Here is a tiny trained network, its code and every weight. The questions are about switching its units off for an input and a class, where a switched-off unit gives its printed mean instead of its output.

import numpy as np


def w(rows, s, z=0):
    codes = np.array(rows[::2]) - 128.0
    scale = np.full(codes.shape[1], s)
    scale[-1] = z or s
    return codes * scale


def f(y):
    return y / 2 * (1 + np.tanh(0.7978845608 * (y + 0.044715 * y**3)))


def log_softmax(a):
    a = a - a.max(-1, keepdims=True)
    return a - np.log(np.exp(a).sum(-1, keepdims=True))


def net(x, mask):
    res = np.array(x, float).reshape(1, 2) / 4 @ E
    y = f(res @ A[0][:, :-1].T + A[0][:, -1])
    res = res + np.where(mask, y, B[0][:, -1]) @ B[0][:, :-1]
    return log_softmax(res[-1] @ U[:, :-1].T + U[:, -1])


A, B = {}, {}
E = w([
[1,181,201,91],'x0',
[131,56,68,17],'x1',
],0.011)
A[0] = w([
[171,139,71,81,75],'n0',
[118,154,239,206,196],'n1',
[165,110,49,70,225],'n2',
[174,28,62,69,238],'n3',
[95,51,115,14,243],'n4',
[217,176,123,220,254],'n5',
[171,104,82,142,163],'n6',
[62,202,232,53,196],'n7',
[10,119,249,94,224],'n8',
[215,102,22,149,199],'n9',
[166,56,107,132,209],'n10',
[180,125,131,41,88],'n11',
[214,60,97,159,193],'n12',
[173,84,151,225,153],'n13',
],0.012,0.0043)
B[0] = w([
[130,139,95,88,158],'n0',
[161,145,224,61,215],'n1',
[88,172,102,186,204],'n2',
[104,146,76,138,235],'n3',
[45,181,98,135,234],'n4',
[222,132,209,135,232],'n5',
[175,149,76,159,175],'n6',
[85,23,211,176,234],'n7',
[73,32,195,147,247],'n8',
[140,105,27,212,229],'n9',
[116,164,59,196,184],'n10',
[131,186,63,65,163],'n11',
[151,110,13,205,214],'n12',
[254,179,120,154,191],'n13',
],0.0077,0.015)
U = w([
[113,111,148,75,1],'0',
[154,115,220,94,150],'1',
[7,69,186,114,237],'2',
[183,62,125,212,35],'3',
[96,151,93,125,173],'4',
[208,182,164,98,46],'5',
],0.013,0.0027)

Each question gives the input, the list of numbers given to net, and the class t.
The units are the neurons (one row each of A and B). Each row of codes is followed by its name. A weight is (code - 128) times the scale printed after its matrix; where a second scale follows, it is the last column's (A, B and U).
mask holds one flag per neuron, in row order. A switched-off neuron (its flag False) gives its mean, the last column of its row in B, instead of its output. The means were averaged over made-up inputs and are rounded, as every weight is.
A unit's drop is (log p(t) with every unit on - log p(t) with that unit switched off) / (log p(t) with every unit on - log p(t) with every unit switched off).
The circuit of an input: a set's keep is (log p(t) with only the set's units on - log p(t) with every unit switched off) / (log p(t) with every unit on - log p(t) with every unit switched off). Starting from the 12 units with the biggest drops (on a tie, the unit counted first), units are removed one at a time, each time the one whose removal leaves the highest keep (on an exact tie, the one counted first), for as long as the keep stays at least 0.8.
units of the circuit, in order: the units of the circuit, biggest drop first
k most important neurons: the k neurons with the biggest drops, biggest first
drop when u is switched off: that unit's drop, to one decimal
input [-3,-5], class 5: units of the circuit, in order	[n7; n8; n1]
input [2,-4], class 1: units of the circuit, in order	[n1; n9]
input [-2,-3], class 5: units of the circuit, in order	[n7; n8; n9]
input [1,3], class 2: units of the circuit, in order	[n13]
input [4,-6], class 2: 2 most important neurons	[n8; n7]
input [1,4], class 4: 3 most important neurons	[n7; n8; n1]
input [2,-3], class 2: 2 most important neurons	[n13; n5]
input [-7,6], class 4: drop when n11 is switched off	0.2
input [3,-4], class 2: drop when n8 is switched off	0.2
input [-1,-5], class 5: drop when n7 is switched off	0.1
